Below is a small trained network, with its code and all its weights. Each question gives an input and a class and asks what happens when units are switched off, that is, made to give their printed mean instead of their output.

import numpy as np


def w(rows, s, z=0):
    codes = np.array(rows[::2]) - 128.0
    scale = np.full(codes.shape[1], s)
    scale[-1] = z or s
    return codes * scale


def norm(h):
    return h / np.sqrt((h * h).mean(-1, keepdims=True) + 1e-5)


def f(y):
    return np.maximum(y, 0)


def log_softmax(a):
    a = a - a.max(-1, keepdims=True)
    return a - np.log(np.exp(a).sum(-1, keepdims=True))


def net(x, mask):
    res = np.array(x, float).reshape(1, 2) / 4 @ E
    u = 0
    for l in range(2):
        y = f(norm(res) @ A[l][:, :-1].T + A[l][:, -1])
        res = res + np.where(mask[u : u + 5], y, B[l][:, -1]) @ B[l][:, :-1]
        u += 5
    return log_softmax(norm(res)[-1] @ U[:, :-1].T + U[:, -1])


A, B = {}, {}
E = w([
[179,35,255],'x0',
[46,72,5],'x1',
],0.00096)
A[0] = w([
[117,39,162,103],'0.n1',
[190,175,252,138],'0.n2',
[91,138,158,94],'0.n3',
[126,121,49,75],'0.n4',
[108,33,101,6],'0.n5',
],0.0034,0.0019)
B[0] = w([
[115,181,100,183],'0.n1',
[208,3,176,253],'0.n2',
[145,140,137,128],'0.n3',
[168,161,176,169],'0.n4',
[56,68,130,155],'0.n5',
],0.0039,0.0025)
A[1] = w([
[84,85,123,56],'1.n1',
[102,255,105,29],'1.n2',
[93,101,88,84],'1.n3',
[202,112,195,216],'1.n4',
[79,59,135,3],'1.n5',
],0.0058,0.0011)
B[1] = w([
[191,182,156,165],'1.n1',
[2,116,120,202],'1.n2',
[153,140,216,177],'1.n3',
[109,47,144,253],'1.n4',
[184,250,109,175],'1.n5',
],0.0051,0.0035)
U = w([
[211,23,185,185],'0',
[167,139,64,54],'1',
[190,139,38,1],'2',
[245,254,172,162],'3',
[5,161,83,175],'4',
],0.012,0.0098)

Each question gives the input, the list of numbers given to net, and the class t.
The units are the neurons (one row each of A and B). Each row of codes is followed by its name. A weight is (code - 128) times the scale printed after its matrix; where a second scale follows, it is the last column's (A, B and U).
mask holds one flag per neuron, layer by layer. A switched-off neuron (its flag False) gives its mean, the last column of its row in B, instead of its output. The means were averaged over made-up inputs and are rounded, as every weight is.
A unit's drop is (log p(t) with every unit on - log p(t) with that unit switched off) / (log p(t) with every unit on - log p(t) with every unit switched off).
The circuit of an input: a set's keep is (log p(t) with only the set's units on - log p(t) with every unit switched off) / (log p(t) with every unit on - log p(t) with every unit switched off). Starting from all 10 units, units are removed one at a time, each time the one whose removal leaves the highest keep (on an exact tie, the one counted first), for as long as the keep stays at least 0.8.
units of the circuit, in order: the units of the circuit, biggest drop first
k most important neurons: the k neurons with the biggest drops, biggest first
k most important neurons of layer l: the k neurons of layer l with the biggest drops, biggest first
drop when u is switched off: that unit's drop, to one decimal
input [8,5], class 3: most important neuron	0.n2
input [4,2], class 3: units of the circuit, in order	0.n2; 1.n5; 0.n1; 0.n5
input [-1,5], class 3: 2 most important neurons	0.n1; 1.n4
input [-7,-7], class 0: 2 most important neurons of layer 0	0.n1; 0.n2
input [-7,-6], class 4: 2 most important neurons	0.n2; 1.n2
input [-5,-4], class 4: 2 most important neurons	0.n2; 1.n2
input [-2,0], class 4: drop when 0.n2 is switched off	1.3
input [5,3], class 3: drop when 0.n2 is switched off	0.2
input [-3,-2], class 4: drop when 0.n2 is switched off	1.1
input [-2,2], class 4: drop when 0.n2 is switched off	2.3
